Below is a small trained network, with its code and all its weights. Each question gives an input and a class and asks what happens when units are switched off, that is, made to give their printed mean instead of their output.

import numpy as np


def w(rows, s, z=0):
    codes = np.array(rows[::2]) - 128.0
    scale = np.full(codes.shape[1], s)
    scale[-1] = z or s
    return codes * scale


def f(y):
    return y / 2 * (1 + np.tanh(0.7978845608 * (y + 0.044715 * y**3)))


def log_softmax(a):
    a = a - a.max(-1, keepdims=True)
    return a - np.log(np.exp(a).sum(-1, keepdims=True))


def net(x, mask):
    res = np.array(x, float).reshape(1, 8) / 4 @ E
    y = f(res @ A[0][:, :-1].T + A[0][:, -1])
    res = res + np.where(mask, y, B[0][:, -1]) @ B[0][:, :-1]
    return log_softmax(res[-1] @ U[:, :-1].T + U[:, -1])


A, B = {}, {}
E = w([
[186,138,120,117,59,117,132,183,63,32,87],'x0',
[154,195,191,163,157,238,115,150,127,123,255],'x1',
[154,118,92,82,156,127,139,137,148,109,162],'x2',
[75,170,222,153,112,124,86,102,76,222,99],'x3',
[90,42,94,65,53,173,133,175,123,206,53],'x4',
[15,136,185,178,224,122,153,153,21,108,34],'x5',
[120,109,144,160,141,110,96,151,104,123,199],'x6',
[84,103,142,124,96,149,99,172,80,220,130],'x7',
],0.0078)
A[0] = w([
[129,151,124,110,90,122,103,132,115,80,118,135],'N0',
[84,87,122,106,106,162,128,103,148,183,117,199],'N1',
[71,85,94,115,68,101,124,153,204,140,119,30],'N2',
[177,149,156,97,81,111,105,172,71,88,100,1],'N3',
[177,128,122,128,70,107,102,110,167,161,149,50],'N4',
[137,106,123,117,114,10,153,126,124,158,108,19],'N5',
],0.011,0.002)
B[0] = w([
[141,122,102,124,145,136,150,121,201,193,110,167],'N0',
[155,150,80,189,84,101,71,179,132,124,159,253],'N1',
[125,213,165,139,106,116,137,137,140,91,157,242],'N2',
[48,160,52,159,205,55,129,122,151,212,157,204],'N3',
[2,89,153,150,219,177,186,116,84,17,73,238],'N4',
[230,51,160,140,152,211,209,89,115,160,180,222],'N5',
],0.0085,0.0069)
U = w([
[75,156,12,142,219,48,114,120,209,189,168,201],'0',
[245,108,177,135,168,230,254,163,39,147,183,148],'1',
[29,77,133,116,184,178,157,126,58,31,80,33],'2',
[200,195,124,177,118,49,102,191,192,101,139,119],'3',
[182,130,129,105,168,83,116,178,133,112,139,247],'4',
[157,115,79,140,151,76,25,124,170,79,101,108],'5',
[158,123,89,66,148,125,96,108,66,82,129,36],'6',
],0.0046,0.0013)

Each question gives the input, the list of numbers given to net, and the class t.
The units are the neurons (one row each of A and B). Each row of codes is followed by its name. A weight is (code - 128) times the scale printed after its matrix; where a second scale follows, it is the last column's (A, B and U).
mask holds one flag per neuron, in row order. A switched-off neuron (its flag False) gives its mean, the last column of its row in B, instead of its output. The means were averaged over made-up inputs and are rounded, as every weight is.
A unit's drop is (log p(t) with every unit on - log p(t) with that unit switched off) / (log p(t) with every unit on - log p(t) with every unit switched off).
The circuit of an input: a set's keep is (log p(t) with only the set's units on - log p(t) with every unit switched off) / (log p(t) with every unit on - log p(t) with every unit switched off). Starting from all 6 units, units are removed one at a time, each time the one whose removal leaves the highest keep (on an exact tie, the one counted first), for as long as the keep stays at least 0.8.
circuit, biggest first: the units of the circuit, biggest drop first
most important unit: the unit with the biggest drop
k most important neurons: the k neurons with the biggest drops, biggest first
drop when u is switched off: that unit's drop, to one decimal
input [-1,-3,-4,3,6,5,6,6], class 3: circuit, biggest first : [N1 N4]
input [-2,-8,2,-7,-8,6,-5,-7], class 1: most important unit : N5
input [-1,-7,-5,-4,8,5,-1,3], class 3: circuit, biggest first : [N1 N2]
input [-6,-6,8,-1,6,5,-5,-8], class 4: circuit, biggest first : [N4 N1 N5 N3]
input [-1,-5,-2,2,-2,5,1,-4], class 1: 4 most important neurons : [N5 N4 N3 N1]
input [-1,4,-2,-1,6,-1,-1,7], class 5: circuit, biggest first : [N1 N5]
input [7,4,4,-8,1,-1,-1,-7], class 0: circuit, biggest first : [N3 N0]
input [8,-8,4,1,-7,4,7,0], class 0: 2 most important neurons : [N3 N0]
input [-4,-8,-6,6,4,3,-3,-4], class 1: 2 most important neurons : [N5 N3]
input [-4,-2,-1,5,6,1,3,-2], class 3: circuit, biggest first : [N1 N4 N3]
input [1,7,-6,1,8,1,-4,3], class 3: 3 most important neurons : [N1 N4 N5]
input [6,1,0,-6,5,6,3,2], class 0: circuit, biggest first : [N3 N4]
input [-1,-6,0,-3,-4,-8,-8,-4], class 2: 2 most important neurons : [N4 N1]
input [0,-8,-5,-2,6,-8,-8,8], class 1: 2 most important neurons : [N5 N4]
input [-5,0,1,3,7,5,4,-8], class 5: most important neuron : [N4]
input [8,-6,-2,-4,8,8,3,-8], class 0: drop when N3 is switched off : 0.9
input [0,-7,6,6,5,-3,-2,0], class 1: drop when N5 is switched off : 1.2
input [-6,-4,7,8,6,5,5,5], class 4: drop when N3 is switched off : 0.3
input [-6,-8,4,2,-8,6,-4,8], class 1: 3 most important neurons : [N5 N3 N4]
input [-5,-8,-5,1,-2,-2,-5,0], class 1: most important neuron : [N5]
